Below is a small trained network, with its code and all its weights. Each question gives an input and a target symbol and asks what happens when units are switched off, that is, made to give their printed mean instead of their output.

import numpy as np


def w(rows, s, z=0):
    codes = np.array(rows[::2]) - 128.0
    scale = np.full(codes.shape[1], s)
    scale[-1] = z or s
    return codes * scale


def softmax(a):
    e = np.exp(a - a.max(-1, keepdims=True))
    return e / e.sum(-1, keepdims=True)


def log_softmax(a):
    a = a - a.max(-1, keepdims=True)
    return a - np.log(np.exp(a).sum(-1, keepdims=True))


def net(x, mask):
    ids = ['ΔΘΛΨαβγεζημξπτφω'.index(c) for c in x.split()]
    T = len(ids)
    res = E[ids] + P[:T]
    u = 0
    for l in range(3):
        r = res
        for j in range(3):
            rows = slice(2 * j, 2 * j + 2)
            q, k, v = (r @ M[l][rows].T for M in (Q, K, V))
            z = softmax(np.where(np.tri(T) > 0, q @ k.T / 2**0.5, -1e9)) @ v
            o = O[l][rows]
            res = res + np.where(mask[u + j], z, o[:, -1]) @ o[:, :-1]
        u += 3
    return log_softmax(res[-1] @ U[:, :-1].T + U[:, -1])


Q, K, V, O = {}, {}, {}, {}
E = w([
[167,47,143],'Δ',
[139,72,248],'Θ',
[150,192,171],'Λ',
[166,112,94],'Ψ',
[79,90,128],'α',
[80,103,156],'β',
[84,88,125],'γ',
[81,93,128],'ε',
[83,92,127],'ζ',
[78,91,130],'η',
[84,92,127],'μ',
[175,104,84],'ξ',
[174,134,92],'π',
[88,94,126],'τ',
[80,98,138],'φ',
[171,124,101],'ω',
],0.018)
P = w([
[111,31,80],'0',
[63,127,93],'1',
[153,41,148],'2',
[82,153,87],'3',
[175,50,172],'4',
[102,170,82],'5',
[193,61,189],'6',
[114,180,82],'7',
[214,70,202],'8',
[121,181,82],'9',
[249,77,223],'10',
[109,172,73],'11',
[213,83,224],'12',
],0.014)
Q[0] = w([
[72,137,183],'L0H0',
[182,176,149],'L0H0',
[193,70,117],'L0H1',
[215,114,71],'L0H1',
[164,139,114],'L0H2',
[254,130,177],'L0H2',
],0.016)
K[0] = w([
[130,116,235],'L0H0',
[143,252,151],'L0H0',
[141,5,149],'L0H1',
[99,15,66],'L0H1',
[83,119,90],'L0H2',
[25,91,119],'L0H2',
],0.011)
V[0] = w([
[222,90,156],'L0H0',
[114,141,156],'L0H0',
[126,38,255],'L0H1',
[75,67,149],'L0H1',
[178,193,18],'L0H2',
[186,35,40],'L0H2',
],0.0077)
O[0] = w([
[251,137,103,159],'L0H0',
[141,146,105,125],'L0H0',
[141,180,100,254],'L0H1',
[216,116,103,207],'L0H1',
[77,162,1,34],'L0H2',
[187,40,32,191],'L0H2',
],0.0063,0.0067)
Q[1] = w([
[42,157,27],'L1H0',
[46,149,164],'L1H0',
[81,2,196],'L1H1',
[149,219,117],'L1H1',
[184,22,237],'L1H2',
[249,32,228],'L1H2',
],0.0077)
K[1] = w([
[154,73,120],'L1H0',
[102,106,138],'L1H0',
[101,174,107],'L1H1',
[151,143,111],'L1H1',
[51,133,75],'L1H2',
[7,234,84],'L1H2',
],0.017)
V[1] = w([
[49,168,99],'L1H0',
[253,115,236],'L1H0',
[25,165,63],'L1H1',
[39,66,133],'L1H1',
[218,83,213],'L1H2',
[30,217,150],'L1H2',
],0.005)
O[1] = w([
[77,130,110,55],'L1H0',
[170,57,69,195],'L1H0',
[227,254,104,38],'L1H1',
[129,137,82,170],'L1H1',
[132,243,132,195],'L1H2',
[156,66,136,4],'L1H2',
],0.0077,0.0035)
Q[2] = w([
[7,33,140],'L2H0',
[214,132,138],'L2H0',
[47,3,173],'L2H1',
[32,107,238],'L2H1',
[80,102,187],'L2H2',
[13,226,216],'L2H2',
],0.0056)
K[2] = w([
[50,129,55],'L2H0',
[99,73,173],'L2H0',
[179,79,254],'L2H1',
[154,50,159],'L2H1',
[77,162,154],'L2H2',
[119,228,151],'L2H2',
],0.008)
V[2] = w([
[64,99,41],'L2H0',
[194,210,136],'L2H0',
[20,18,98],'L2H1',
[127,93,159],'L2H1',
[254,106,157],'L2H2',
[165,178,156],'L2H2',
],0.0098)
O[2] = w([
[251,160,170,103],'L2H0',
[125,104,3,70],'L2H0',
[71,49,82,179],'L2H1',
[197,115,153,168],'L2H1',
[205,174,92,254],'L2H2',
[144,67,189,84],'L2H2',
],0.0059,0.0074)
U = w([
[169,20,90,255],'Δ',
[211,153,255,177],'Θ',
[83,197,210,203],'Λ',
[151,162,91,119],'Ψ',
[137,104,146,21],'α',
[101,75,158,88],'β',
[128,94,132,35],'γ',
[138,108,142,37],'ε',
[137,107,137,36],'ζ',
[129,100,132,37],'η',
[140,108,135,24],'μ',
[161,156,85,88],'ξ',
[159,209,90,151],'π',
[140,117,138,40],'τ',
[121,91,142,52],'φ',
[162,182,108,102],'ω',
],0.0094,0.0069)

Each question gives the input, a string of symbols that net reads in full, and the target symbol t.
The units are the heads (2 rows each of Q, K, V and O). Each row of codes is followed by its name. A weight is (code - 128) times the scale printed after its matrix; where a second scale follows, it is the last column's (O and U).
mask holds one flag per head, layer by layer. A switched-off head (its flag False) gives its mean, the last column of its rows in O, instead of its output. The means were averaged over made-up inputs and are rounded, as every weight is.
A unit's drop is (log p(t) with every unit on - log p(t) with that unit switched off) / (log p(t) with every unit on - log p(t) with every unit switched off).
The circuit of an input: a set's keep is (log p(t) with only the set's units on - log p(t) with every unit switched off) / (log p(t) with every unit on - log p(t) with every unit switched off). Starting from all 9 units, units are removed one at a time, each time the one whose removal leaves the highest keep (on an exact tie, the one counted first), for as long as the keep stays at least 0.8.
units of the circuit, in order: the units of the circuit, biggest drop first
most important unit: the unit with the biggest drop
heads that matter: for each layer, one digit per head in row order, 1 if its drop is at least 0.15 and else 0, layers parted by /
input β φ Λ, target Δ: most important unit => L1H0
input Λ β μ φ β Λ β Δ Θ γ, target Θ: units of the circuit, in order => L0H2; L2H1; L0H1
input φ Λ β π Ψ π β β β β ε τ, target π: heads that matter => 001 / 101 / 010
input τ τ η Δ Θ ζ, target Θ: units of the circuit, in order => L0H2; L2H0
input β β β, target Θ: heads that matter => 001 / 000 / 100
input π β η β φ η, target π: units of the circuit, in order => L0H2; L1H2; L2H0
input Λ ε Δ β Δ τ φ μ, target Δ: units of the circuit, in order => L0H2; L1H2; L0H0
input τ Θ Λ Λ β η β β, target Λ: units of the circuit, in order => L0H2; L1H2; L0H1
input Δ ε τ μ φ β α Λ β γ, target Λ: units of the circuit, in order => L1H2; L0H2; L2H2
input β π Δ Δ Θ Λ Λ η, target Λ: units of the circuit, in order => L0H2; L1H2
input β Θ ζ μ φ ω γ Δ β Λ μ β π, target Δ: heads that matter => 001 / 011 / 000
input η β π ε β Θ Δ β β π Δ β, target Δ: heads that matter => 101 / 101 / 000
input φ Λ β Λ β α Λ φ Λ β π, target Δ: heads that matter => 000 / 001 / 100
input π β β Λ ζ Λ ξ Λ β ζ, target Λ: units of the circuit, in order => L1H2; L0H1
input π Δ Λ ζ η τ, target Λ: units of the circuit, in order => L0H2; L1H2; L2H2
input Λ η τ φ, target Λ: most important unit => L2H2
input φ π φ τ β Λ φ Λ φ ε Θ, target Δ: units of the circuit, in order => L2H0; L1H1; L0H2
input β η Δ φ Θ, target Δ: heads that matter => 110 / 000 / 100
input φ Λ Θ Λ Ψ η Λ Δ Δ Λ Θ τ, target Θ: heads that matter => 001 / 011 / 010
input Λ β η β α τ Λ ε, target Λ: heads that matter => 001 / 001 / 001
input β φ Δ φ, target Δ: most important unit => L0H2
input Δ ω ε β π η, target π: units of the circuit, in order => L0H2; L1H2
input π π ζ Λ β Λ Θ μ Λ η, target Λ: heads that matter => 001 / 001 / 001
input β γ Δ η, target Δ: units of the circuit, in order => L0H2; L2H1
